Below is a small trained network, with its code and all its weights. Each question gives an input and a class and asks what happens when units are switched off, that is, made to give their printed mean instead of their output.

import numpy as np


def w(rows, s, z=0):
    codes = np.array(rows[::2]) - 128.0
    scale = np.full(codes.shape[1], s)
    scale[-1] = z or s
    return codes * scale


def norm(h):
    return h / np.sqrt((h * h).mean(-1, keepdims=True) + 1e-5)


def f(y):
    return np.maximum(y, 0)


def log_softmax(a):
    a = a - a.max(-1, keepdims=True)
    return a - np.log(np.exp(a).sum(-1, keepdims=True))


def net(x, mask):
    res = np.array(x, float).reshape(1, 6) / 4 @ E
    u = 0
    for l in range(3):
        y = f(norm(res) @ A[l][:, :-1].T + A[l][:, -1])
        res = res + np.where(mask[u : u + 7], y, B[l][:, -1]) @ B[l][:, :-1]
        u += 7
    return log_softmax(norm(res)[-1] @ U[:, :-1].T + U[:, -1])


A, B = {}, {}
E = w([
[97,53,174,191,73,135],'x0',
[147,122,78,195,63,37],'x1',
[118,26,129,30,179,162],'x2',
[241,37,167,81,173,120],'x3',
[128,141,42,166,73,255],'x4',
[149,104,214,129,8,105],'x5',
],0.005)
A[0] = w([
[84,89,76,143,131,109,237],'L0N0',
[121,89,137,68,118,79,49],'L0N1',
[127,114,112,167,130,55,50],'L0N2',
[136,120,101,155,189,53,5],'L0N3',
[219,147,81,122,145,99,165],'L0N4',
[149,107,111,145,2,77,104],'L0N5',
[77,84,81,103,153,182,48],'L0N6',
],0.0096,0.0023)
B[0] = w([
[242,147,166,126,105,51,207],'L0N0',
[78,110,171,35,98,70,190],'L0N1',
[154,138,111,158,221,227,174],'L0N2',
[189,186,253,109,165,109,177],'L0N3',
[128,208,227,197,161,198,203],'L0N4',
[133,175,39,224,105,156,254],'L0N5',
[216,183,48,118,161,167,204],'L0N6',
],0.0066,0.0049)
A[1] = w([
[165,67,124,199,25,133,54],'L1N0',
[84,106,75,87,93,169,3],'L1N1',
[162,94,156,105,149,56,12],'L1N2',
[134,186,77,133,144,70,138],'L1N3',
[115,179,85,167,54,54,158],'L1N4',
[219,117,161,108,113,144,104],'L1N5',
[100,28,254,103,149,80,113],'L1N6',
],0.0089,0.0022)
B[1] = w([
[2,157,91,196,102,139,244],'L1N0',
[216,109,133,170,170,87,146],'L1N1',
[158,154,72,117,73,121,187],'L1N2',
[76,114,195,132,155,109,213],'L1N3',
[11,66,172,124,87,130,253],'L1N4',
[93,136,181,137,109,168,221],'L1N5',
[169,182,56,42,59,46,254],'L1N6',
],0.008,0.0047)
A[2] = w([
[80,135,65,214,176,179,2],'L2N0',
[69,159,150,232,156,150,93],'L2N1',
[142,94,147,171,187,81,152],'L2N2',
[199,14,68,187,17,191,161],'L2N3',
[153,59,92,174,118,129,66],'L2N4',
[2,112,149,147,46,120,144],'L2N5',
[140,112,239,66,83,142,208],'L2N6',
],0.0086,0.0026)
B[2] = w([
[125,109,97,74,128,80,198],'L2N0',
[115,102,146,97,113,86,236],'L2N1',
[139,171,138,116,113,134,142],'L2N2',
[91,161,248,189,163,95,199],'L2N3',
[115,182,127,133,110,108,141],'L2N4',
[70,108,84,136,132,127,255],'L2N5',
[100,78,117,118,107,125,191],'L2N6',
],0.013,0.0076)
U = w([
[155,128,112,22,102,41,187],'0',
[188,140,27,80,198,218,118],'1',
[152,41,191,109,106,178,53],'2',
[185,62,87,205,121,123,5],'3',
[3,112,123,208,100,73,186],'4',
[158,188,211,188,198,120,210],'5',
[164,104,87,177,93,150,1],'6',
],0.014,0.0066)

Each question gives the input, the list of numbers given to net, and the class t.
The units are the neurons (one row each of A and B). Each row of codes is followed by its name. A weight is (code - 128) times the scale printed after its matrix; where a second scale follows, it is the last column's (A, B and U).
mask holds one flag per neuron, layer by layer. A switched-off neuron (its flag False) gives its mean, the last column of its row in B, instead of its output. The means were averaged over made-up inputs and are rounded, as every weight is.
A unit's drop is (log p(t) with every unit on - log p(t) with that unit switched off) / (log p(t) with every unit on - log p(t) with every unit switched off).
The circuit of an input: a set's keep is (log p(t) with only the set's units on - log p(t) with every unit switched off) / (log p(t) with every unit on - log p(t) with every unit switched off). Starting from the 12 units with the biggest drops (on a tie, the unit counted first), units are removed one at a time, each time the one whose removal leaves the highest keep (on an exact tie, the one counted first), for as long as the keep stays at least 0.8.
units of the circuit, in order: the units of the circuit, biggest drop first
top k neurons: the k neurons with the biggest drops, biggest first
k most important neurons of layer l: the k neurons of layer l with the biggest drops, biggest first
drop when u is switched off: that unit's drop, to one decimal
input [4,-6,4,-1,-2,4], class 0: units of the circuit, in order -> L1N6
input [-7,5,-6,1,5,-8], class 5: units of the circuit, in order -> L0N4, L2N5
input [-6,4,-6,-6,-8,-1], class 5: top 2 neurons -> L0N3, L0N2
input [-3,0,-2,5,5,3], class 5: top 4 neurons -> L0N4, L1N4, L2N5, L1N3
input [-7,3,-3,-1,-2,1], class 5: 3 most important neurons of layer 0 -> L0N4, L0N2, L0N3
input [4,-1,4,-6,1,-7], class 1: units of the circuit, in order -> L0N6, L2N3
input [-7,0,-1,8,0,7], class 2: top 4 neurons -> L0N4, L1N5, L2N0, L2N6
input [-2,1,7,-2,0,-4], class 1: units of the circuit, in order -> L0N6, L2N1
input [-2,4,6,6,4,-1], class 2: top 3 neurons -> L0N5, L0N4, L1N5
input [-8,-7,-1,-4,0,0], class 1: units of the circuit, in order -> L2N3, L1N4, L2N1
input [0,6,-3,-6,-6,-7], class 5: 2 most important neurons of layer 0 -> L0N3, L0N2
input [-8,-5,0,-5,8,7], class 5: top 4 neurons -> L1N0, L1N1, L0N5, L2N5
input [4,5,-8,5,1,-5], class 5: top 4 neurons -> L0N2, L0N4, L0N3, L2N5
input [5,-8,5,-6,-8,0], class 0: units of the circuit, in order -> L1N6
input [5,-2,-7,5,-8,-1], class 0: top 2 neurons -> L1N6, L2N3
input [8,-5,4,-6,-3,-6], class 1: 3 most important neurons of layer 0 -> L0N6, L0N5, L0N4
input [0,0,2,0,-6,-8], class 0: top 3 neurons -> L0N5, L2N3, L1N6
input [0,-1,-7,-2,-8,-2], class 5: 2 most important neurons of layer 0 -> L0N2, L0N3
input [-3,-4,2,-1,-7,-6], class 0: top 2 neurons -> L0N5, L2N3
input [-5,4,-3,6,6,-2], class 5: units of the circuit, in order -> L0N4
input [1,-7,-1,0,-1,-1], class 1: 2 most important neurons of layer 2 -> L2N3, L2N1
input [-4,-8,-2,-1,-1,0], class 1: 2 most important neurons of layer 2 -> L2N3, L2N1
input [-4,7,-4,6,-6,1], class 5: 2 most important neurons of layer 0 -> L0N2, L0N4
input [-6,0,2,6,4,-1], class 1: 2 most important neurons of layer 1 -> L1N4, L1N3
input [-5,-1,5,3,2,-4], class 1: drop when L2N3 is switched off -> 0.3
input [3,-5,8,-8,-2,-7], class 1: drop when L2N3 is switched off -> 0.1
input [-6,-6,-2,0,4,-6], class 1: drop when L2N3 is switched off -> 0.2
input [0,-8,2,-3,-1,-7], class 1: drop when L2N3 is switched off -> 0.1
